Below are the code and all the weights of a small trained network. Each question names an input and a class and asks about switching units off, where a switched-off unit gives its printed mean instead of its output.

import numpy as np


def w(rows, s, z=0):
    codes = np.array(rows[::2]) - 128.0
    scale = np.full(codes.shape[1], s)
    scale[-1] = z or s
    return codes * scale


def norm(h):
    return h / np.sqrt((h * h).mean(-1, keepdims=True) + 1e-5)


def f(y):
    return np.maximum(y, 0)


def log_softmax(a):
    a = a - a.max(-1, keepdims=True)
    return a - np.log(np.exp(a).sum(-1, keepdims=True))


def net(x, mask):
    res = np.array(x, float).reshape(1, 2) / 4 @ E
    u = 0
    for l in range(2):
        y = f(norm(res) @ A[l][:, :-1].T + A[l][:, -1])
        res = res + np.where(mask[u : u + 4], y, B[l][:, -1]) @ B[l][:, :-1]
        u += 4
    return log_softmax(norm(res)[-1] @ U[:, :-1].T + U[:, -1])


A, B = {}, {}
E = w([
[144,43,163,186,117,192,123,173,116],'x0',
[243,182,50,43,181,174,150,1,186],'x1',
],0.0015)
A[0] = w([
[112,160,78,129,167,103,101,121,116,196],'L0N0',
[26,143,125,144,48,102,31,218,63,76],'L0N1',
[55,220,75,81,137,3,7,113,29,46],'L0N2',
[52,233,126,80,78,49,6,231,12,3],'L0N3',
],0.0033)
B[0] = w([
[120,168,66,95,152,173,89,74,163,196],'L0N0',
[106,132,79,89,98,178,32,89,99,252],'L0N1',
[132,127,253,157,173,61,200,252,148,207],'L0N2',
[142,85,77,171,49,134,216,47,208,216],'L0N3',
],0.0046,0.0042)
A[1] = w([
[145,30,126,171,127,196,205,121,151,55],'L1N0',
[45,68,29,100,29,175,32,110,24,5],'L1N1',
[176,196,222,56,224,43,141,188,50,29],'L1N2',
[164,4,148,214,126,157,158,167,54,134],'L1N3',
],0.0045,0.0027)
B[1] = w([
[108,144,201,143,149,36,136,201,95,170],'L1N0',
[122,101,218,175,135,227,3,156,12,254],'L1N1',
[201,175,219,100,195,30,32,206,35,151],'L1N2',
[84,110,80,155,26,124,194,129,210,188],'L1N3',
],0.0049,0.0054)
U = w([
[41,107,28,121,230,179,130,102,60,3],'0',
[24,32,231,236,25,223,13,175,33,253],'1',
[91,31,40,83,178,111,207,156,15,3],'2',
[46,97,227,211,25,22,231,227,241,246],'3',
[227,230,25,26,230,187,150,3,239,251],'4',
[197,38,139,173,158,135,226,190,176,3],'5',
[212,236,220,50,239,13,118,196,144,218],'6',
],0.005,0.004)

Each question gives the input, the list of numbers given to net, and the class t.
The units are the neurons (one row each of A and B). Each row of codes is followed by its name. A weight is (code - 128) times the scale printed after its matrix; where a second scale follows, it is the last column's (A, B and U).
mask holds one flag per neuron, layer by layer. A switched-off neuron (its flag False) gives its mean, the last column of its row in B, instead of its output. The means were averaged over made-up inputs and are rounded, as every weight is.
A unit's drop is (log p(t) with every unit on - log p(t) with that unit switched off) / (log p(t) with every unit on - log p(t) with every unit switched off).
The circuit of an input: a set's keep is (log p(t) with only the set's units on - log p(t) with every unit switched off) / (log p(t) with every unit on - log p(t) with every unit switched off). Starting from all 8 units, units are removed one at a time, each time the one whose removal leaves the highest keep (on an exact tie, the one counted first), for as long as the keep stays at least 0.8.
units of the circuit, in order: the units of the circuit, biggest drop first
most important unit: the unit with the biggest drop
top k neurons: the k neurons with the biggest drops, biggest first
k most important neurons of layer l: the k neurons of layer l with the biggest drops, biggest first
drop when u is switched off: that unit's drop, to one decimal
input [7,1], class 3: units of the circuit, in order => (L0N1, L1N1)
input [8,6], class 3: units of the circuit, in order => (L1N1, L1N0)
input [-3,3], class 4: most important unit => L0N2
input [-2,2], class 4: 3 most important neurons of layer 0 => (L0N2, L0N1, L0N0)
input [0,1], class 4: units of the circuit, in order => (L0N1, L0N2, L1N1)
input [3,4], class 4: top 3 neurons => (L0N2, L1N1, L0N1)
input [3,7], class 4: top 3 neurons => (L1N1, L0N1, L0N2)
input [-3,4], class 4: top 3 neurons => (L0N2, L1N1, L0N1)
input [8,8], class 6: units of the circuit, in order => (L1N0, L0N1)
input [-7,0], class 6: units of the circuit, in order => (L0N2, L1N2)
input [-6,4], class 6: top 3 neurons => (L0N3, L0N1, L1N2)
input [-5,3], class 6: top 2 neurons => (L0N3, L0N1)
input [-7,-5], class 3: units of the circuit, in order => (L0N2, L0N3)
input [6,4], class 3: top 2 neurons => (L0N1, L0N0)
input [7,7], class 6: 2 most important neurons of layer 0 => (L0N1, L0N0)
input [-8,-8], class 3: units of the circuit, in order => (L0N3, L1N1)
input [-8,2], class 6: most important neuron of layer 0 => (L0N2)
input [8,7], class 5: 3 most important neurons of layer 0 => (L0N1, L0N0, L0N2)
input [6,6], class 6: 2 most important neurons of layer 1 => (L1N0, L1N1)
input [7,8], class 4: 2 most important neurons of layer 1 => (L1N1, L1N2)
input [-3,5], class 4: most important neuron of layer 0 => (L0N2)
input [7,5], class 3: top 2 neurons => (L0N1, L0N0)
input [7,6], class 5: 2 most important neurons of layer 1 => (L1N1, L1N2)
input [6,3], class 3: top 2 neurons => (L0N1, L1N1)
input [-2,1], class 6: 2 most important neurons of layer 0 => (L0N3, L0N1)
input [0,4], class 4: drop when L0N1 is switched off => 0.4
